Below are the code and all the weights of a small trained network. Each question names an input and a target symbol and asks about switching units off, where a switched-off unit gives its printed mean instead of its output.

import numpy as np


def w(rows, s, z=0):
    codes = np.array(rows[::2]) - 128.0
    scale = np.full(codes.shape[1], s)
    scale[-1] = z or s
    return codes * scale


def norm(h):
    return h / np.sqrt((h * h).mean(-1, keepdims=True) + 1e-5)


def f(y):
    return y / 2 * (1 + np.tanh(0.7978845608 * (y + 0.044715 * y**3)))


def softmax(a):
    e = np.exp(a - a.max(-1, keepdims=True))
    return e / e.sum(-1, keepdims=True)


def log_softmax(a):
    a = a - a.max(-1, keepdims=True)
    return a - np.log(np.exp(a).sum(-1, keepdims=True))


def net(x, mask):
    ids = ['ΞΠαγδεζθμτ'.index(c) for c in x.split()]
    T = len(ids)
    res = E[ids] + P[:T]
    u = 0
    for l in range(2):
        r = norm(res)
        for j in range(3):
            rows = slice(3 * j, 3 * j + 3)
            q, k, v = (r @ M[l][rows].T for M in (Q, K, V))
            z = softmax(np.where(np.tri(T) > 0, q @ k.T / 3**0.5, -1e9)) @ v
            o = O[l][rows]
            res = res + np.where(mask[u + j], z, o[:, -1]) @ o[:, :-1]
        u += 3
        y = f(norm(res) @ A[l][:, :-1].T + A[l][:, -1])
        res = res + np.where(mask[u : u + 4], y, B[l][:, -1]) @ B[l][:, :-1]
        u += 4
    return log_softmax(norm(res)[-1] @ U[:, :-1].T + U[:, -1])


Q, K, V, O, A, B = {}, {}, {}, {}, {}, {}
E = w([
[125,152,119],'Ξ',
[159,132,111],'Π',
[93,150,136],'α',
[51,114,171],'γ',
[48,135,137],'δ',
[99,160,253],'ε',
[183,132,124],'ζ',
[85,174,115],'θ',
[89,137,175],'μ',
[212,123,182],'τ',
],0.014)
P = w([
[121,124,87],'0',
[151,253,168],'1',
[127,52,163],'2',
[101,157,49],'3',
[157,227,165],'4',
[132,47,162],'5',
[106,162,73],'6',
[161,215,166],'7',
[132,49,161],'8',
[108,156,75],'9',
[164,212,170],'10',
[131,46,161],'11',
[113,132,71],'12',
],0.021)
Q[0] = w([
[98,177,197],'0.h0',
[219,169,248],'0.h0',
[170,150,190],'0.h0',
[145,131,139],'0.h1',
[167,58,196],'0.h1',
[147,133,176],'0.h1',
[79,99,60],'0.h2',
[142,207,255],'0.h2',
[206,147,195],'0.h2',
],0.013)
K[0] = w([
[132,192,145],'0.h0',
[161,190,238],'0.h0',
[108,175,166],'0.h0',
[157,107,120],'0.h1',
[156,51,178],'0.h1',
[72,109,113],'0.h1',
[165,181,187],'0.h2',
[117,53,7],'0.h2',
[122,98,54],'0.h2',
],0.012)
V[0] = w([
[99,99,131],'0.h0',
[174,182,79],'0.h0',
[123,250,158],'0.h0',
[103,202,101],'0.h1',
[167,90,109],'0.h1',
[141,120,99],'0.h1',
[102,31,84],'0.h2',
[134,88,135],'0.h2',
[110,169,150],'0.h2',
],0.014)
O[0] = w([
[90,102,35,107],'0.h0',
[97,141,195,167],'0.h0',
[142,55,254,255],'0.h0',
[110,217,197,155],'0.h1',
[155,152,90,102],'0.h1',
[89,134,99,120],'0.h1',
[139,29,52,65],'0.h2',
[98,73,40,88],'0.h2',
[119,190,133,165],'0.h2',
],0.0065,0.009)
A[0] = w([
[68,81,134,99],'0.n0',
[158,120,71,67],'0.n1',
[252,173,111,254],'0.n2',
[169,96,139,23],'0.n3',
],0.018,0.005)
B[0] = w([
[96,82,151,189],'0.n0',
[75,124,36,119],'0.n1',
[2,156,154,254],'0.n2',
[175,111,182,137],'0.n3',
],0.0096,0.0043)
Q[1] = w([
[58,65,87],'1.h0',
[155,22,210],'1.h0',
[110,116,33],'1.h0',
[74,100,71],'1.h1',
[135,63,163],'1.h1',
[136,212,87],'1.h1',
[23,46,137],'1.h2',
[252,146,149],'1.h2',
[208,247,202],'1.h2',
],0.015)
K[1] = w([
[183,153,156],'1.h0',
[102,249,39],'1.h0',
[179,165,238],'1.h0',
[75,109,109],'1.h1',
[153,210,126],'1.h1',
[112,39,131],'1.h1',
[192,193,220],'1.h2',
[79,54,18],'1.h2',
[68,143,90],'1.h2',
],0.017)
V[1] = w([
[209,153,92],'1.h0',
[139,101,94],'1.h0',
[199,5,205],'1.h0',
[243,201,164],'1.h1',
[221,170,162],'1.h1',
[110,127,155],'1.h1',
[51,65,43],'1.h2',
[127,65,248],'1.h2',
[42,230,191],'1.h2',
],0.011)
O[1] = w([
[85,129,119,65],'1.h0',
[137,134,139,115],'1.h0',
[154,162,231,84],'1.h0',
[115,72,1,127],'1.h1',
[106,61,16,126],'1.h1',
[106,114,137,154],'1.h1',
[204,70,114,119],'1.h2',
[155,237,194,159],'1.h2',
[160,195,65,247],'1.h2',
],0.0088,0.013)
A[1] = w([
[162,59,107,6],'1.n0',
[93,137,77,107],'1.n1',
[140,100,156,110],'1.n2',
[253,141,91,150],'1.n3',
],0.023,0.014)
B[1] = w([
[26,161,72,175],'1.n0',
[177,155,188,251],'1.n1',
[128,94,45,198],'1.n2',
[222,181,3,225],'1.n3',
],0.014,0.0024)
U = w([
[148,58,199,204],'Ξ',
[32,178,109,128],'Π',
[65,197,85,97],'α',
[53,84,108,254],'γ',
[13,112,182,113],'δ',
[222,167,64,70],'ε',
[214,78,99,165],'ζ',
[220,143,212,69],'θ',
[192,205,95,64],'μ',
[96,143,7,145],'τ',
],0.017,0.006)

Each question gives the input, a string of symbols that net reads in full, and the target symbol t.
The units are the heads (3 rows each of Q, K, V and O) and the neurons (one row each of A and B). Each row of codes is followed by its name. A weight is (code - 128) times the scale printed after its matrix; where a second scale follows, it is the last column's (O, A, B and U).
mask holds one flag per unit, layer by layer, with each layer's heads first. A switched-off unit (its flag False) gives its mean, the last column of its rows in O or B, instead of its output. The means were averaged over made-up inputs and are rounded, as every weight is.
A unit's drop is (log p(t) with every unit on - log p(t) with that unit switched off) / (log p(t) with every unit on - log p(t) with every unit switched off).
The circuit of an input: a set's keep is (log p(t) with only the set's units on - log p(t) with every unit switched off) / (log p(t) with every unit on - log p(t) with every unit switched off). Starting from the 12 units with the biggest drops (on a tie, the unit counted first), units are removed one at a time, each time the one whose removal leaves the highest keep (on an exact tie, the one counted first), for as long as the keep stays at least 0.8.
circuit, biggest first: the units of the circuit, biggest drop first
unit that matters most: the unit with the biggest drop
top k neurons: the k neurons with the biggest drops, biggest first
k most important neurons of layer l: the k neurons of layer l with the biggest drops, biggest first
which heads matter: for each layer, one digit per head in row order, 1 if its drop is at least 0.15 and else 0, layers parted by /
input α τ α, target θ: which heads matter -> 111 / 011
input μ α γ ζ Ξ γ γ α, target θ: circuit, biggest first -> (0.h0; 1.h2)
input τ γ θ ε Ξ θ δ Π, target ε: 3 most important neurons of layer 0 -> (0.n2; 0.n1; 0.n0)
input ε Π θ μ ε α α Ξ, target Π: circuit, biggest first -> (0.n2; 0.h0; 1.h0)
input γ ζ μ δ Ξ Π δ Ξ, target Ξ: circuit, biggest first -> (0.h0; 1.h2; 0.h2)
input γ θ γ δ θ μ ζ μ, target Ξ: which heads matter -> 101 / 001
input α Ξ ε δ γ γ α Ξ δ ζ μ Π, target μ: top 3 neurons -> (1.n1; 0.n2; 0.n3)
input ζ δ Π δ Π δ τ δ, target τ: top 2 neurons -> (0.n2; 0.n1)
input Π μ γ γ Ξ, target γ: which heads matter -> 101 / 101
input δ α τ ζ δ τ α γ ε Ξ ζ, target ζ: circuit, biggest first -> (0.h0; 1.h2; 0.h2; 1.h1)
input γ α Ξ ζ α γ ε μ γ Ξ Ξ ζ μ, target θ: which heads matter -> 000 / 100
input ζ ζ τ μ α τ Ξ θ α δ μ, target τ: unit that matters most -> 1.h2
input τ θ τ, target ζ: which heads matter -> 001 / 001
input μ γ α θ θ Ξ Ξ γ, target θ: unit that matters most -> 0.h2
input τ ζ γ μ τ, target ε: top 2 neurons -> (0.n2; 1.n3)
input ζ γ α ε δ, target τ: which heads matter -> 101 / 101
input ε δ μ, target γ: which heads matter -> 111 / 010
input δ ζ μ γ θ γ δ τ α α γ, target ζ: top 2 neurons -> (0.n2; 0.n0)
input γ α μ Ξ ζ, target Ξ: circuit, biggest first -> (0.h2; 0.h0; 1.h2)
input γ δ μ ζ α, target Ξ: circuit, biggest first -> (0.h0; 1.h2; 0.h2)
input ζ Π γ Ξ ζ θ μ Ξ α δ Π, target τ: 2 most important neurons of layer 0 -> (0.n1; 0.n2)
input δ δ ε α μ, target ζ: 2 most important neurons of layer 1 -> (1.n2; 1.n3)
input γ γ δ γ τ, target Ξ: top 2 neurons -> (0.n2; 1.n3)
input γ Π Ξ ζ δ, target Ξ: unit that matters most -> 0.h0
